Below are the code and all the weights of a small trained network. Each question names an input and a class and asks about switching units off, where a switched-off unit gives its printed mean instead of its output.

import numpy as np


def w(rows, s, z=0):
    codes = np.array(rows[::2]) - 128.0
    scale = np.full(codes.shape[1], s)
    scale[-1] = z or s
    return codes * scale


def norm(h):
    return h / np.sqrt((h * h).mean(-1, keepdims=True) + 1e-5)


def f(y):
    return y / 2 * (1 + np.tanh(0.7978845608 * (y + 0.044715 * y**3)))


def log_softmax(a):
    a = a - a.max(-1, keepdims=True)
    return a - np.log(np.exp(a).sum(-1, keepdims=True))


def net(x, mask):
    res = np.array(x, float).reshape(1, 6) / 4 @ E
    u = 0
    for l in range(3):
        y = f(norm(res) @ A[l][:, :-1].T + A[l][:, -1])
        res = res + np.where(mask[u : u + 10], y, B[l][:, -1]) @ B[l][:, :-1]
        u += 10
    return log_softmax(norm(res)[-1] @ U[:, :-1].T + U[:, -1])


A, B = {}, {}
E = w([
[179,1,79],'x0',
[129,128,126],'x1',
[104,83,213],'x2',
[29,99,83],'x3',
[127,127,127],'x4',
[131,126,127],'x5',
],0.0054)
A[0] = w([
[110,194,120,100],'0.n0',
[27,116,84,32],'0.n1',
[66,74,247,139],'0.n2',
[57,201,161,6],'0.n3',
[2,112,91,24],'0.n4',
[98,191,155,36],'0.n5',
[192,179,170,133],'0.n6',
[172,56,108,123],'0.n7',
[132,182,32,94],'0.n8',
[129,92,131,90],'0.n9',
],0.0098,0.0024)
B[0] = w([
[88,111,111,165],'0.n0',
[205,153,187,186],'0.n1',
[158,200,2,252],'0.n2',
[35,85,148,199],'0.n3',
[207,154,221,210],'0.n4',
[79,86,148,163],'0.n5',
[135,144,203,184],'0.n6',
[51,131,162,207],'0.n7',
[143,180,38,184],'0.n8',
[103,127,124,135],'0.n9',
],0.017,0.004)
A[1] = w([
[146,111,128,77],'1.n0',
[162,7,95,89],'1.n1',
[201,71,134,79],'1.n2',
[147,113,111,68],'1.n3',
[172,137,162,103],'1.n4',
[143,114,125,46],'1.n5',
[173,135,161,92],'1.n6',
[141,86,92,79],'1.n7',
[139,118,127,3],'1.n8',
[149,108,124,112],'1.n9',
],0.014,0.0032)
B[1] = w([
[106,192,126,71],'1.n0',
[8,116,162,247],'1.n1',
[183,211,220,192],'1.n2',
[78,224,103,79],'1.n3',
[152,134,173,245],'1.n4',
[106,210,138,52],'1.n5',
[148,140,173,230],'1.n6',
[59,149,130,123],'1.n7',
[77,238,96,33],'1.n8',
[85,193,133,97],'1.n9',
],0.018,0.0015)
A[2] = w([
[130,148,141,185],'2.n0',
[167,172,32,10],'2.n1',
[138,57,85,164],'2.n2',
[141,181,166,112],'2.n3',
[131,117,115,42],'2.n4',
[112,103,138,250],'2.n5',
[192,91,108,156],'2.n6',
[203,114,185,38],'2.n7',
[166,27,88,234],'2.n8',
[162,8,122,207],'2.n9',
],0.014,0.0014)
B[2] = w([
[138,147,133,146],'2.n0',
[152,139,18,253],'2.n1',
[147,188,167,186],'2.n2',
[175,167,150,187],'2.n3',
[131,120,139,118],'2.n4',
[92,151,120,176],'2.n5',
[86,167,113,174],'2.n6',
[171,200,136,254],'2.n7',
[146,223,138,194],'2.n8',
[91,250,68,196],'2.n9',
],0.019,0.0043)
U = w([
[193,165,215,129],'0',
[23,105,149,149],'1',
[138,171,102,189],'2',
[142,173,105,179],'3',
[162,137,11,84],'4',
[139,160,114,157],'5',
[169,58,118,11],'6',
[172,11,126,1],'7',
],0.013,0.0081)

Each question gives the input, the list of numbers given to net, and the class t.
The units are the neurons (one row each of A and B). Each row of codes is followed by its name. A weight is (code - 128) times the scale printed after its matrix; where a second scale follows, it is the last column's (A, B and U).
mask holds one flag per neuron, layer by layer. A switched-off neuron (its flag False) gives its mean, the last column of its row in B, instead of its output. The means were averaged over made-up inputs and are rounded, as every weight is.
A unit's drop is (log p(t) with every unit on - log p(t) with that unit switched off) / (log p(t) with every unit on - log p(t) with every unit switched off).
The circuit of an input: a set's keep is (log p(t) with only the set's units on - log p(t) with every unit switched off) / (log p(t) with every unit on - log p(t) with every unit switched off). Starting from the 12 units with the biggest drops (on a tie, the unit counted first), units are removed one at a time, each time the one whose removal leaves the highest keep (on an exact tie, the one counted first), for as long as the keep stays at least 0.8.
units of the circuit, in order: the units of the circuit, biggest drop first
most important unit: the unit with the biggest drop
k most important neurons: the k neurons with the biggest drops, biggest first
k most important neurons of layer l: the k neurons of layer l with the biggest drops, biggest first
drop when u is switched off: that unit's drop, to one decimal
input [5,-3,0,-8,-2,1], class 0: most important unit -> 0.n3
input [8,-8,-7,3,-3,8], class 1: units of the circuit, in order -> 0.n2, 1.n1
input [-2,-7,-6,-8,-3,5], class 0: units of the circuit, in order -> 0.n2, 2.n1
input [-8,7,8,-5,-4,-7], class 1: 3 most important neurons -> 0.n3, 0.n4, 0.n1
input [6,3,4,-2,-6,-3], class 1: 2 most important neurons of layer 1 -> 1.n1, 1.n7
input [-6,4,6,8,0,-2], class 0: 4 most important neurons -> 0.n1, 0.n4, 2.n1, 2.n9
input [4,-1,-1,0,1,-4], class 1: units of the circuit, in order -> 0.n2, 0.n4, 0.n1, 2.n7
input [0,-2,5,-4,1,2], class 4: units of the circuit, in order -> 0.n2, 2.n1
input [-8,0,7,4,-4,4], class 1: 3 most important neurons -> 0.n3, 0.n8, 2.n1
input [-1,6,8,5,5,-1], class 4: 2 most important neurons of layer 0 -> 0.n2, 0.n6
input [2,4,-7,-8,-5,-2], class 0: 2 most important neurons -> 0.n2, 0.n6
input [-2,5,8,-5,4,8], class 4: 2 most important neurons -> 0.n2, 0.n4
input [8,-8,-2,6,-8,4], class 1: 2 most important neurons -> 1.n1, 0.n7
input [6,6,-1,4,-2,5], class 1: units of the circuit, in order -> 1.n1
input [7,-1,1,7,-4,-3], class 0: 3 most important neurons -> 0.n4, 0.n1, 0.n3
input [-1,-3,7,4,-1,6], class 4: 2 most important neurons -> 0.n2, 2.n1
input [-4,5,-8,5,0,0], class 4: 2 most important neurons -> 0.n8, 2.n1
input [-8,-7,-5,-5,4,-1], class 1: 2 most important neurons -> 0.n2, 0.n4
input [8,0,1,-7,-6,8], class 1: 3 most important neurons of layer 0 -> 0.n4, 0.n1, 0.n7
input [6,-7,-2,-7,6,7], class 0: most important unit -> 0.n3
input [2,-3,-4,-5,-1,-3], class 0: 2 most important neurons of layer 1 -> 1.n6, 1.n4
input [5,1,1,5,1,-5], class 0: drop when 0.n3 is switched off -> 0.1
input [0,-4,-3,-8,7,6], class 0: drop when 2.n1 is switched off -> 0.1
input [-8,-4,-3,4,-4,-1], class 1: drop when 2.n1 is switched off -> 0.1
